[[-23.5  -2.2   3.7 -15.1  -1.0   6.2 -24.0  12.5 -12.9  -3.5   9.3  13.9
  -27.6]
 [ 24.4   6.4  -8.1  11.7   3.4 -11.8  13.4 -21.2  23.9  -2.4  22.0  -4.9
  -19.8]
 [ 15.4   1.6   2.5   6.6  -4.7  -7.7 -18.4 -19.9  -5.7  10.1  -2.7   7.0
   19.1]
 [ 10.8  -2.2 -27.7 -17.8 -21.3  -7.9  10.0 -27.8   1.0   2.7 -24.3 -18.7
  -19.2]
 [-16.2   1.0  19.9  14.9  -9.3  18.1  21.0  37.0  -1.6   8.4  37.0   4.5
  -30.6]
 [-12.6   5.5 -39.8  22.7  24.3  28.2  -0.1   2.1  -1.1   0.4  10.7  36.3
  -22.7]
 [-19.9  -1.3  23.9   2.6  -9.7  -2.6   7.8  -0.9 -12.2   9.1  -9.2 -18.6
   41.4]
 [  5.6  14.4  16.5 -13.6   9.2  -2.9  -2.6 -16.3  23.8   4.9  22.6   3.4
  -11.4]]
-23.5

[[  2.1   1.8  -0.7  10.6   2.1  -2.0  -2.6   3.4  -1.6   2.8  -1.7  -2.9
    1.8   1.5   1.5   1.7]
 [  2.4  -2.0  -4.5  19.0   4.6  -1.4 -19.3   6.2  -1.7  18.2 -10.1 -11.4
    2.3   2.2  13.8  -3.7]
 [ 10.2  -0.4   0.5  40.4   3.8 -14.8 -16.3   8.2  -8.0  21.7 -10.3 -26.5
  -10.0  12.1  12.9  -6.7]
 [  3.2  -2.9  -7.1  27.3   6.9  -2.0 -28.2   9.1  -2.4  26.1 -15.0 -16.3
    3.0   3.3  19.8  -5.6]
 [  6.9   6.6  -4.6  37.0   9.6  -3.0 -13.2  13.7  -4.3  11.6  -7.8  -6.5
   12.1   2.5   7.7   7.2]
 [ 10.0  -0.8  -0.1  39.1   3.6 -14.0 -16.9   8.1  -7.7  21.9 -10.5 -26.0
   -9.8  11.5  13.3  -7.0]
 [  3.0   1.6   0.1  11.2   1.7  -3.1  -2.2   3.1  -2.1   3.1  -1.5  -4.1
    0.2   2.1   1.5   1.0]
 [  1.8  -1.7  -4.6  16.5   4.3  -0.5 -17.3   5.9  -1.2  15.8  -9.2  -9.0
    2.5   1.5  12.1  -2.8]
 [  2.8  -2.4  -4.1  19.3   4.0  -2.7 -18.3   5.6  -2.1  17.8 -10.0 -12.9
   -0.2   3.2  13.2  -4.9]]
2.1

[[ -5.3 -17.0 -22.0  11.7 -10.4  51.3  19.5   4.8  18.4 -16.8 -20.4]
 [ 35.4  20.2  18.1  -9.4 -28.6  31.1  33.0 -10.0  -0.8  10.3   0.9]
 [ 13.8  22.8  27.1 -13.3   3.5 -45.8 -12.4  -7.2 -20.1  20.3  21.7]
 [-38.1 -27.2 -26.0  13.8  25.5 -14.1 -27.4  11.1   5.7 -16.3  -7.8]
 [ -4.4 -16.2 -21.8  11.5 -11.5  51.6  20.5   3.9  19.4 -17.0 -19.8]
 [-17.6  -0.6   3.4  -1.0  24.7 -52.8 -34.8   2.6 -12.1   4.4  13.2]
 [-13.1   2.0   7.5  -4.1  20.9 -54.5 -30.7   1.0 -13.9   7.8  15.9]
 [ 37.7  27.5  25.6 -12.9 -26.2  14.8  27.7 -11.3  -6.4  15.5   7.7]
 [ 37.2  22.0  20.3  -9.8 -28.2  26.8  32.3 -10.6  -2.3  11.8   2.6]
 [ 30.8  15.4  10.9  -6.1 -28.7  40.2  34.0  -7.9   4.3   5.8  -4.3]
 [ 36.2  23.7  20.8 -10.3 -29.0  26.6  31.9  -9.6  -3.1  12.1   2.4]
 [  1.2  14.2  19.5 -10.4  12.9 -53.2 -22.8  -3.1 -18.0  14.9  19.6]]
-5.3

[[ -0.1   2.2  -2.5  -6.1   0.1   5.4  -4.2   7.4   2.5   1.7   2.9  -0.2
   -0.7  -6.1   0.6   7.5]
 [ -0.5   0.4   0.0  -1.0   0.2   1.0  -0.6   0.8  -0.1   0.2  -0.2   0.0
   -0.1  -0.5   0.6   0.6]
 [  0.2   0.6  -0.2  -1.0  -0.4   0.8  -0.1   0.5   1.0  -0.5   0.5   0.0
    0.3  -1.0  -0.4   1.1]
 [ 19.0 -20.1  -6.5  38.4   1.0 -40.6  12.4 -15.8  -6.3   8.6   9.8   1.0
   -4.3  18.4 -16.8 -17.2]
 [-16.4  22.2  22.9 -22.1 -16.2  25.0  20.3 -32.9  17.1 -41.1 -22.4   0.0
   21.5   2.2   2.3 -13.0]]
-0.1

[[ -3.6  -6.3  -7.0   6.1  22.4  23.6 -32.3 -10.9 -16.0  -6.4 -13.4]
 [-18.1 -29.2   7.2  32.3   1.3 -46.2 -25.1 -10.4 -16.9 -27.4 -18.7]
 [ -7.8  -9.2  -2.3   5.2   9.2  14.8 -16.7 -10.4 -11.4   7.7 -10.4]
 [ -7.7 -13.2   3.0  15.5   1.9 -22.3 -13.4  -4.4  -8.1 -16.0  -8.8]
 [  2.1   1.4  -0.6   1.0   2.2  -3.5  -2.7   1.7   0.2  -8.3   0.4]
 [ -8.3  -9.0   0.6   4.0   0.7   6.6  -5.6  -8.0  -6.8  12.7  -6.9]
 [ 18.5  17.0   4.1  -1.2 -11.2 -48.5  20.2  23.9  20.0 -45.6  18.3]]
-3.6
